Here is a tiny trained network, its code and every weight. The questions are about switching its units off for an input and a class, where a switched-off unit gives its printed mean instead of its output.

import numpy as np


def w(rows, s, z=0):
    codes = np.array(rows[::2]) - 128.0
    scale = np.full(codes.shape[1], s)
    scale[-1] = z or s
    return codes * scale


def f(y):
    return y / 2 * (1 + np.tanh(0.7978845608 * (y + 0.044715 * y**3)))


def log_softmax(a):
    a = a - a.max(-1, keepdims=True)
    return a - np.log(np.exp(a).sum(-1, keepdims=True))


def net(x, mask):
    res = np.array(x, float).reshape(1, 2) / 4 @ E
    y = f(res @ A[0][:, :-1].T + A[0][:, -1])
    res = res + np.where(mask, y, B[0][:, -1]) @ B[0][:, :-1]
    return log_softmax(res[-1] @ U[:, :-1].T + U[:, -1])


A, B = {}, {}
E = w([
[174,81,29,73,115,62],'x0',
[123,144,93,113,30,247],'x1',
],0.012)
A[0] = w([
[114,144,164,86,2,138,214],'N0',
[73,178,118,207,121,188,136],'N1',
[117,99,153,171,84,141,28],'N2',
[175,4,89,76,105,47,237],'N3',
[91,93,69,72,48,152,218],'N4',
[45,84,107,204,225,137,220],'N5',
[157,166,6,124,83,175,196],'N6',
[181,113,98,138,96,87,141],'N7',
[109,181,175,223,191,126,44],'N8',
[199,98,105,112,106,34,216],'N9',
[151,94,97,76,83,177,191],'N10',
[145,82,68,107,85,157,211],'N11',
[128,21,58,87,71,211,250],'N12',
[124,179,120,35,99,147,45],'N13',
[146,148,25,142,108,182,155],'N14',
[51,209,180,95,33,137,21],'N15',
[215,176,66,93,66,153,207],'N16',
[137,125,145,152,139,136,10],'N17',
[220,48,79,113,113,125,247],'N18',
[162,89,81,45,92,159,199],'N19',
[149,178,206,124,156,63,251],'N20',
[148,100,186,142,193,87,248],'N21',
],0.0092,0.0028)
B[0] = w([
[89,56,102,146,50,204,211],'N0',
[98,73,155,146,84,168,200],'N1',
[127,152,188,177,92,186,137],'N2',
[175,79,168,121,197,92,241],'N3',
[181,170,45,58,148,196,217],'N4',
[106,109,170,171,88,85,185],'N5',
[211,209,102,101,140,189,225],'N6',
[200,65,23,114,150,59,162],'N7',
[96,185,150,143,86,211,193],'N8',
[255,99,230,161,152,81,212],'N9',
[185,127,41,92,151,236,199],'N10',
[138,199,47,82,228,62,196],'N11',
[105,154,117,37,160,214,244],'N12',
[197,120,83,117,172,142,152],'N13',
[150,142,73,63,152,82,198],'N14',
[154,79,224,146,54,153,188],'N15',
[150,148,51,63,176,67,211],'N16',
[92,170,130,171,132,205,123],'N17',
[188,118,86,73,199,68,207],'N18',
[161,215,108,66,144,43,203],'N19',
[66,122,159,195,57,134,205],'N20',
[60,114,218,155,84,96,211],'N21',
],0.0068,0.011)
U = w([
[164,114,75,113,87,162,11],'0',
[104,157,154,183,102,141,251],'1',
[176,225,41,6,100,106,6],'2',
[254,42,122,146,117,20,6],'3',
],0.01,0.0028)

Each question gives the input, the list of numbers given to net, and the class t.
The units are the neurons (one row each of A and B). Each row of codes is followed by its name. A weight is (code - 128) times the scale printed after its matrix; where a second scale follows, it is the last column's (A, B and U).
mask holds one flag per neuron, in row order. A switched-off neuron (its flag False) gives its mean, the last column of its row in B, instead of its output. The means were averaged over made-up inputs and are rounded, as every weight is.
A unit's drop is (log p(t) with every unit on - log p(t) with that unit switched off) / (log p(t) with every unit on - log p(t) with every unit switched off).
The circuit of an input: a set's keep is (log p(t) with only the set's units on - log p(t) with every unit switched off) / (log p(t) with every unit on - log p(t) with every unit switched off). Starting from the 12 units with the biggest drops (on a tie, the unit counted first), units are removed one at a time, each time the one whose removal leaves the highest keep (on an exact tie, the one counted first), for as long as the keep stays at least 0.8.
units of the circuit, in order: the units of the circuit, biggest drop first
k most important neurons: the k neurons with the biggest drops, biggest first
drop of u: that unit's drop, to one decimal
input [-1,1], class 0: units of the circuit, in order => [N19 N11]
input [8,-2], class 3: units of the circuit, in order => [N9]
input [-2,3], class 0: units of the circuit, in order => [N19 N11 N0]
input [7,-1], class 3: 4 most important neurons => [N9 N3 N7 N8]
input [0,-2], class 3: 2 most important neurons => [N12 N8]
input [-5,5], class 0: 2 most important neurons => [N21 N20]
input [-4,4], class 0: 2 most important neurons => [N21 N20]
input [0,-3], class 3: drop of N0 => 0.2
input [-6,5], class 1: drop of N4 => 0.1
input [-6,8], class 0: drop of N0 => 0.2
